Every row comes from one small tree of marks. The marks that hang from a mark follow it in brackets, in the order of their numbers. Every link used is in the known rows. Which tree was each row made from?
Known rows
j130[j924 j985[j581[j293[j244]] j723]]: [ -43 -118  -92  253  103   31  243   22  128  199  338 -102 -124  -34
   -1 -179   23   76  -18  221  185 -137  138   10    3  202   26 -178
  -11 -113 -273   74  260  -43  -90  -78 -298  148   84 -162  -18  -40
  144  -77  197 -202  -36   75  -50   78   25]
j692[j74 j534 j922]: [-153  124   -2  248  157   46   -9  -11 -108  120   52  159 -108  300
   78 -176  -17   99  139   94   87  193  185    2  105  104  100  -97
   95  291  113   22  -90 -309 -127  -86  304   37 -150   36 -116  112
 -169   91  226 -142  -77 -320  -86   88   95]
j293[j130[j924] j985[j581[j603 j723]]]: [  20  -56   58   89  141 -241  -73 -163  127  168  147 -106   17  -57
  -78  -62  -46  -79  -30  148   92  -69  110   68  -49  251    6 -142
  -23  -16 -222  243  127 -121   29    2 -222   32  154 -181  -55  -58
   85  -23  145  -96  -29  148   83   51 -126]
j985[j581[j293[j130[j924]] j603 j723[j678]]]: [  24  -13   25  187  108 -233  155 -209  102  266  220 -303   45 -129
  -39  -88  -70 -150  -22  162  210  -55   37  -83   67  177  -10 -174
 -117    9 -168  244   82  -40   80   88 -424  209  321 -103  -84 -116
   96  -19  -13  -76  -76   50   -5  -16 -157]
j603[j581[j723] j985]: [  44  -23  -77   78  153   90  -22 -128  -95  200  125  -79  -79  -56
  -46  -69   62  -79  -42   37  110   40  148  -91  141  171  113  -21
  -53  171   31  195  107  -72   20  -25 -141  125  -40 -159  -59   20
 -124   40   -1  -61 -121 -124  -36  -95   81]
j692[j74[j678] j534[j581[j293]] j922[j208]]: [-165    5  -46  567  197  -70  245  -36  -72  128  121   59  -89  239
   28 -245   16  -31  157  -54  185  251   82  -25  327   51   90 -134
 -116  272   16  148  128 -340 -125 -195   74   10  -31  114 -127  -32
 -261  163  168 -143 -208 -550 -179   55   41]
j603[j244 j581 j924 j985]: [ -52 -104 -131  -45  118   93   91  -58 -194  120  163  -55 -191   48
   48 -189   59  -47  -68   79   14  114  201 -188  189   64  138   40
  -13  359  118  189  138 -138   53  -54  -40  103  -45 -212 -107  164
 -148  111   -7   34   75 -280  -35 -175  207]
j244[j130 j985[j581 j723]]: [  92  -87  -39   93  106   71  -23   61   88   87  197 -320 -107   78
   17 -191  157 -164   81  187  214  -12   75   35  127  164   96  -48
  -22  -43 -142  111  135 -136 -166 -102 -160  120 -104 -107 -144  -48
    5  -78  314 -224   24 -205  226  109   45]
j130[j924[j74 j534[j581[j603]] j797]]: [-142 -153  -76   51 -323 -100 -108  -89  174  162   32  -42  -91  101
  116  -57  123  -65   49  160   43  -76  325  142 -135   18   42 -192
  -23   74   43  104 -199 -116   77 -217 -277  147  144  -19 -201 -128
   66  143  -79 -196   87  153 -188  -75   51]
j985[j581[j293[j130] j603[j244] j723[j678]]]: [  95  -79   66  233  184  -72  182 -262   38  194  167 -338    3 -146
  -34 -163  -42 -268  -81   97  207   -6   73 -182  292  163    4 -142
 -147  192  -69  282  121 -116  155   51 -372  297  323 -117  -71  -60
  -31   14  -53  -29  -27 -171  -99  -30 -140]
j244[j130[j924[j534 j797[j922]]] j985]: [ -75 -126  -91 -102 -305  -79   15   55  228  108  237 -138   18  210
   64 -152  152   43  185  282  128 -104  107  170  -98   86   36 -157
  -31   69  102   17 -216  -48 -158    7 -274   27    0  -32 -225  -32
   -7  180  338 -261   16  -36   46   -9  138]
j924[j74[j678] j534 j797[j208]]: [ -68 -176   50   39 -259 -120  -62  -35  166  -36  191 -175  -34   -8
   28 -164  100  -14  -31   74   70   43  177  192   25   20   10  -86
    3   89  222    9 -169 -200   33 -212 -179  247  -20  -77 -113 -276
 -243  240  -71  -27   26 -131   77    8  110]
j293[j130[j924 j985[j581[j723]]] j244]: [  21  -82  -83  187   64 -110   53  -40  151  198  297    0  -35  -53
    7 -126  -21   30   -1  180   88 -182  134   87 -153  197  -28 -178
  -32  -83 -272  191  244  -38  -40   35 -218    3  119 -189   39  -40
  130   17  218 -108  -56   61  -14   19   -4]
j924[j74 j534 j797]: [-110 -102    0  -39 -211  -10 -196  -34  107   31   46  -73  -68  -12
   84  -93  136  -20   11  138   64   -4  265  138  -69   48   46 -153
   14   75  141   27 -257 -180   54 -205  -93  255    3  -82 -117 -126
  -63  207  -63 -168   73   44  -40  -31  132]
j924[j74[j678] j534 j797[j603 j922]]: [ -91 -227   73  -99 -240   -8   38  -43  232   16  204 -244   56  173
   19 -155  161  -96    3   76   71   93  182  206   26  160  -20    0
   72  103  342  -83 -196 -129   34  -20 -297  347   66   22 -181 -163
 -189  142 -131  -48   22 -158   84   76  121]
j985[j581[j293[j244[j130]] j603] j723[j678]]: [ 214 -145   63  233  111   21  225  -98  143   90  182 -365 -113  -62
   -2 -145   77 -281  -48  161  291  -45    8  -90  228  282   61 -159
 -167  -64  -73  177  212    1  -76   53 -425  318  176 -109  -63 -215
  120  -45   50 -158   89 -174  117  158  -62]
j985[j581 j723[j678]]: [  27    9   37   91  205   59   43  -91   62  168  169 -353 -133  -90
  -25 -126   27 -208   -9  125  148  156  112    0    5  119  116  -26
  -46  -15   10   67   73 -157  -41  -58 -167  291   30 -135  -75  -78
   13  -99    8  -70  -17  -96   86   97  -55]
j244[j130[j985[j581]]]: [  75  -88  -68  134   99  -13   23  105   66  129   91  -87  -99   49
   99 -242   98    9   32  137  130 -121  121  114   78   72   46  -81
   -1  -16  -82  104  145   27 -143  -79  -58   45 -118 -150 -133    6
   26  -49  159 -174  105 -191  -23  -39   28]
j922[j208 j390[j603 j678]]: [ -67  -85    2  145   81 -165 -105  -11   38  116  257  -98  -32  -58
  -95  -61 -247 -143   67  -69   66  239   70  170 -126   67  109   76
  -51  107  -29   50   91  -32 -191   48 -118   15  -32 -154   34  -39
    9  121   45   70 -100 -183  133   48   34]
j603[j244 j581[j293[j130[j924[j534]]]] j985]: [-176  -82 -168   45  -14   18  200  -73  -63  143  293  -55  -37  -50
   21 -167  -18   57  -73  146   65 -110  193 -154  160  152   49 -134
  -40  193  -19  154  124  -79  169  -18 -249  103  157 -215  -94   93
  -87  188   48   -3  104 -140   17 -230  106]
j603[j244[j130[j924]] j581 j985[j723[j678]]]: [ -54  -78 -122   -3   16   80  255   24  -66  286  314 -196 -162  -48
    9 -226  -54 -108  -47  132  147    6  163 -190  136  145  167   40
 -116  178   30  116  194  -65  -23    0 -330   50   53 -222 -165   67
  -52   41   95   -7    2 -264   99 -151  147]
j581[j603[j244] j985]: [  21 -104   34  204   18  -77  113 -137  -11   65   -2  -60  -31   55
   -7 -222  -58  -47  -20  108   28   91   71  -50  108  112   53  -65
  -36  276   53  186  -32  -85  -10  -64 -152  223    2  -74  -93   71
  -59   15  -48  -51  -65  -43 -201  -53  -77]
j603[j244 j581[j723 j985]]: [  47  -96  -41  215  129  108  138 -138  -28  208  119 -142  -50  -78
  -61 -262    5  -52   -7   68  143   50  132 -103  234  151  119  -63
 -130  295  -11  221   41 -119   22  -40 -133  161   97 -130  -99   95
 -232   62   -5  -93 -231 -163 -208 -159  -24]
j924[j74 j534[j581[j293[j244]]] j797[j603]]: [ -61 -275  -99   48 -210  108  112 -101  257   38  238 -188  -37   57
   79 -100  251  -47   19  171  164 -130  193   57  205  208    6 -197
  -49    0  130  101  -77  -16   72  -64 -346  385  209   62 -121 -258
   13  140 -137 -214   21   -3 -127    3   85]
j797[j208 j534 j603]: [  24  -71   -2  -92   54   11  112 -167   88   25  329 -220   26  185
  -17 -213   87  176   41  162   33   69   -5  115  163  135  -66  174
  179  137  262  -59  -91  170  -13  187  -48   80 -188   88 -128 -135
  -78  -84  -83   38  -35 -169   24   81  -54]
j922[j692[j390[j603[j244] j678] j534]]: [-109 -144   37  311  121   26   42   85  -18   67  190   49 -108  121
  -89 -207 -254   39   58  -20  103  102  297  -34  120  140  164   16
  -42  370   58  -50  160 -158 -186   75  272   63   83 -110  -75  101
 -154  192   86  -18 -144 -286  -73  -15   53]
j924[j797[j208 j603[j581 j985] j922]]: [ -58 -134  -45 -253  -25  128  130 -234   33   95  434 -213  -44  152
   -5 -171  125   74  -82  154  101  138  135  -72  233  221   25  142
   54  207  402    0   28  -26   89   88 -306  193  -81  -19 -104  -27
 -158   18  -76   66   23 -212   15  -18   42]
j922[j208 j692[j390[j603[j924]]]]: [-166 -122   -2  201  166 -232 -103   23  -69   66  248  117 -125  -47
  -56  -93 -155  128   69   77   46  199  136  -23   25   68  114   79
  -24  141  -52  113  124  -79 -260  -38  147  -43   34 -101  -98  -23
   11  211 -121  -48  -82 -259    3  103   78]
j922[j390[j678] j692]: [ -50 -139   24  107  212 -120    8  -97   12  114  228    2  -55  -76
  -54 -103 -151  -52  141  -25  102  229  153  115 -165   18  109   90
    3   58   19   77   54   -9 -177    8   84   53  -24  -60   44  -29
  -43   67  -73   23 -104  -75   63   60   39]
j924[j74[j678] j797[j208 j922[j692]]]: [-133 -275   90   19  -92 -135   43 -204  108  -15  317  -72  -40   -5
  -12 -230   69  -75  -36   51  151  158  169  116   18   78  -37   84
   27  143  316  -42  -73 -133  -40 -108 -133  128   -6  122  -12 -209
 -194  186 -175   65 -112 -176    0  120   72]
j130[j924[j797[j603[j581[j293]] j922]]]: [-140 -117  -61 -115  -20  106  255 -158   77  205  414 -199    6  193
   19 -191   96  144   14  214  200   46  127  -67  118  152   -6   -8
   26  130  179  -67  -95  -34   38  121 -360  185  183   33 -169  101
   -5   20   -1  -63  -92  -20  -88  -64   28]
j985[j581[j293 j603[j244 j924[j74 j797]]]]: [ -75 -233    8   19  -46   12   30 -149  -26   91  101 -224 -165   37
  126 -224  148 -137 -109  147  185   52  294 -176  274   55   32 -113
  -50  264   24  181  -21 -270  181 -197 -245  329  189  -84 -149    4
  -66  145 -100 -135  157 -119 -149  -78  129]
j924[j74 j797[j208 j922[j692]]]: [-174 -229   51  -82  -67  -78  -44 -259   87   35  312   -8  -69  -50
   29 -203   95  -13  -20  151  163  103  202   89   23  111  -23   70
   63  152  293  -36 -165  -52  -11  -96  -90   88  -43  141  -20 -164
 -111  148 -185  -13  -68  -58  -90  122   52]
j130[j924[j74 j534 j797]]: [-211  -92  -48  -69 -282  -83 -143    1  121  129  125  -19  -61   16
   98  -89   76   73   34  191   56  -36  279  151 -198   21   38 -152
   31   36   65   -8 -277 -158   29 -182 -161  165   42  -80 -150  -83
   -7  220    1 -161   21  150  -26  -66  160]
j603[j244[j130] j581 j985]: [  22 -115 -116   17   84  170   96  -13 -147  112  142  -40 -145   65
   69 -232   67  -83  -68   61  104   -5  155 -153  255  109  115   32
  -61  263  113  142  166  -51  -12  -23 -108   46  -93 -163 -116  135
 -133   99   86    8   72 -368   17 -175  177]
j581[j293 j603[j244] j985[j723[j678]]]: [  30 -108   58  294   44  -99  353 -148   57  145  131 -325  -11 -139
  -99 -244 -105 -138  -33  145  178   69    8 -178  278  211   92 -125
 -141  223    4  218   35  -77   30  -64 -401  390  197 -100 -121  -74
  -47  -61 -119 -132 -115  -38 -182  -16 -157]
j797[j534 j922[j208 j390[j678]]]: [ -12  -86   30   -8  117  -63   81 -195   57   80  263 -147   26   80
  -55 -241  -42 -135  175  -49   88  336   48  250 -124  133    8  179
  -17  205  166  -31    7   91  -71  188  -51  -83 -169   31    5  -31
 -136   15   19   28  -78 -225  -31   93   35]
j922[j692[j390[j678]]]: [ -66 -106   87  178  179 -103   27   -8  -11   45  224   76  -51    2
  -38 -144 -113   64  127   44  137  173  131   68  -61   61  133   48
   17  151   29   23   87  -96 -226  -43  223  123  -21  -89  -48   38
 -139   33  -29  -35 -154  -72    3   41    8]
j692[j74 j390[j678] j534[j581]]: [-114  -11  -33  308  168   49   80   55   51   87  102   65 -106  321
   44 -234  -44   41  236    3  138  168  201   44  109  114  184  -57
  -18  282   48   64  104 -232 -217  -68  266   67  -81  -25 -218   84
 -290  -14  193 -196 -108 -268 -224   16   39]
j390[j603[j924 j985]]: [ -99  -76 -132    2    8 -100  -99   47  -34   52  144  -68  -84   58
  -43   10  -58  -37  -60  105  -16   -7   95  -48   22  148  125    2
   63  166   87  132   76   -6 -121   46  -77  149  -60 -160  -55   -8
   44   98   -5  -28   56 -116   99  -11  123]
j581[j293[j244[j130] j985] j723]: [ 158 -196    2  221  124  -67  140  -31  168   38  183  -58   30 -115
  -93 -120   90  -53   29  143  273 -229  -99   41  272  331   51 -231
 -137    0 -119  233   92   98 -188   69 -223  109   82  -81  -32 -209
  -41   74  198 -253 -177  -25    5   96   39]
j924[j74 j797[j603[j581]]]: [ -62 -125   -5 -172 -100  114  -60  -94    9  110  219 -186  -90   90
   90 -196  146   12  -51  113  116   91  269  -10  103  120   10   23
   53  133  191   -3  -84 -171  116  -80 -160  248   68  -49 -144    1
   -9   61 -133  -25    2  -69   15 -113  118]

Write each row's tree
[ 110   16    8  102  136   12   58 -138   -7  252  134 -244  -70 -127
  -43 -133   17 -151   28   59  151   85   94  -23   90   92   96  -70
 -116  180   72  156  -11  -66  -13   42 -159  163  131 -145 -108  -37
  -69   17  -41  -37 -190 -119  -76 -103   -8]	j603[j581[j723[j678]]]
[-100   25   46  225  -10   -9  -44  134  -19   69  267    3   -1  176
  -48  -88 -197   -9   84   54  135  102  130  105    9  161  165  -31
   78  304   47  -68   90 -197 -230   37  239  174   72 -132  -40  124
 -147   -3  182  -15 -121 -179   98   15   21]	j692[j390[j603 j678] j922]
[  90 -132   13  263   37  -59  136 -148   -7  173  135 -184    9   34
  -47 -160   30 -115   45  132  177  -33   38 -123  337  105    1 -152
  -53  326  -97  252  -13 -102  -15  -51 -325  197  128  -49 -150   11
  -50   27  144 -163 -209  -82 -193  -25   13]	j581[j293 j603[j244[j985]] j723]
[ 104  -42  139   69  176 -108   27 -134  109  131   78 -349 -118 -116
  -91 -115   -9 -241  -50  114  111  123  120   30   76  245   98  -94
  -61   15  -15  164  143 -174   -7  -81 -225  274   86 -213  -94 -139
   99 -131   25  -98   40   30   87  106 -129]	j293[j985[j581[j603] j723[j678]]]
[ 116 -204 -123  157 -177   60  142  -49  109   92   55  -57 -107  280
  101 -290  131   34   77  118   46 -187  259   11  163  -19  -12  -78
  -74  259   95  152   63   36   42  -59 -140  -61   13  -22 -184   16
   69   25   78 -211  184 -213 -402 -169  -15]	j924[j797[j534[j581[j603[j244[j130[j985]]]]]]]
[ 103 -103  -22  299   26  -31  -59 -152  169  183  -40 -108  -29   28
  -35   29  116 -171   91   84   67  -77  137  134   78   75   98 -169
  -61  114  -19  236 -103   25  -25  -82 -225  149   99  -47 -181 -161
  -67   34  -73 -221  -25  -41 -200   63 -102]	j924[j534[j581[j603 j723]]]
[-166 -189   -4  -19  293  -49  123 -227   -1  196  425  -42  -37  -91
 -124  -93  -85  -42   56   26   80  375  122  -22   51  271   62  302
   24  -32   92   91  184   58  -99   47 -288   16 -128   48  -23 -123
  -29   10 -239    8  -82 -278  104  291   70]	j797[j603[j985[j723]] j922[j208 j390 j692]]
[-189   85  -29  122  194   34  -28  -77 -104  168  202  154  -70  192
   78 -139  -97   72  183   59   69  297  167   17  -12   52   82   29
  140  160   59   91  -51 -242 -180  -79  196   28  -83   16  -74  120
 -130   12  111  -56  -40 -287  -51  117  152]	j692[j74 j922[j390]]
[  63  -10   11  192   54 -171  131 -111  110  198   80 -245   53 -185
  -99 -154  -53  -93   68  110  144   57  -40   17   59  178  105 -119
 -152  111   35  238  -69   -3  -88   28 -210  282   85  -75  -86 -141
 -101   -4  -74 -151 -297   32 -144  -57 -111]	j581[j723[j678] j985]
[ 129 -103  -55  216  140   -8    9   70  108  226  105 -113  -55  -30
   27 -189   98  -28   45  121  191 -175  112  101  145  110   67  -99
  -54  -12 -160  182  134   37 -140  -61 -145   35  -50 -156 -146  -50
  -61  -35  158 -248  -19 -194  -61   -8    4]	j244[j130[j985[j581[j723]]]]
[-142   65  -31  469  156   80  157   85  -57   85   87  139  -95  439
   69 -270  -18   71  224  -28  106  241  217    1  195   99  135  -92
    1  306   79   67  150 -406 -208 -130  371   48   -9   64 -217   85
 -347   28  222 -158 -145 -489 -219   59  110]	j692[j74[j678] j390 j534[j581] j922]
[ 121 -128   -8  248   70  -44  115 -203   13  100  115  -26  -10  -45
  -70   18   32 -117  -76   91  153  -66    8 -131  209  291   25 -165
  -88  112  -39  279  131   37  -13   44 -378  271   58  -75   27 -152
   24   54  -14 -124 -122   18 -102   78   32]	j581[j293[j244] j603[j985] j723]
[  59 -199  -65  144   13   -5  131   26   59   27  326 -217 -111   23
  -70  -86  -36 -137  -40   73  188  -58   68  -22  126  206  132 -120
  -69  239   13   85  199  -13 -119  157 -132  213  217 -222   36  -10
   15  143   91   -3  -12 -156  165  -72   64]	j390[j603[j581[j293[j244]] j924] j678]
[  19 -122 -124  395  131  -36  223 -142  140  175   95 -187   64  -99
  -92 -154   84  -70   92  109  242 -105  -37  -26  270  195  108 -189
 -167   84 -111  297   13   61  -72  -59 -248  240  133   57 -104 -134
 -154  -55  -62 -294 -301   24 -333  -49 -160]	j534[j581[j293 j723 j985]]
[ -62  -96  -28  114   15  -14  -61   57   65   72  264 -183  -55   -6
 -166   49 -161 -186  -71   37   95   11  105   27  -32  227  193   37
   35  122   29   15  176  -79 -137   -2 -183  237  -77 -224   38  -35
  -18   -7   90  -15  -32  -57  263   69   -7]	j390[j603[j985[j723]] j678]
[-192  -94   15  412  281 -121   72  -38  -19  130  173  210 -165  135
    5 -235 -105   71  248  -55  149  326  225   12  113   54  181   35
 -121  239   -6  126  193 -241 -258 -158  290 -101 -108   17 -148    7
 -239  162   50 -157 -199 -393 -206   69   18]	j922[j208 j692[j74 j390[j678] j534[j581]]]
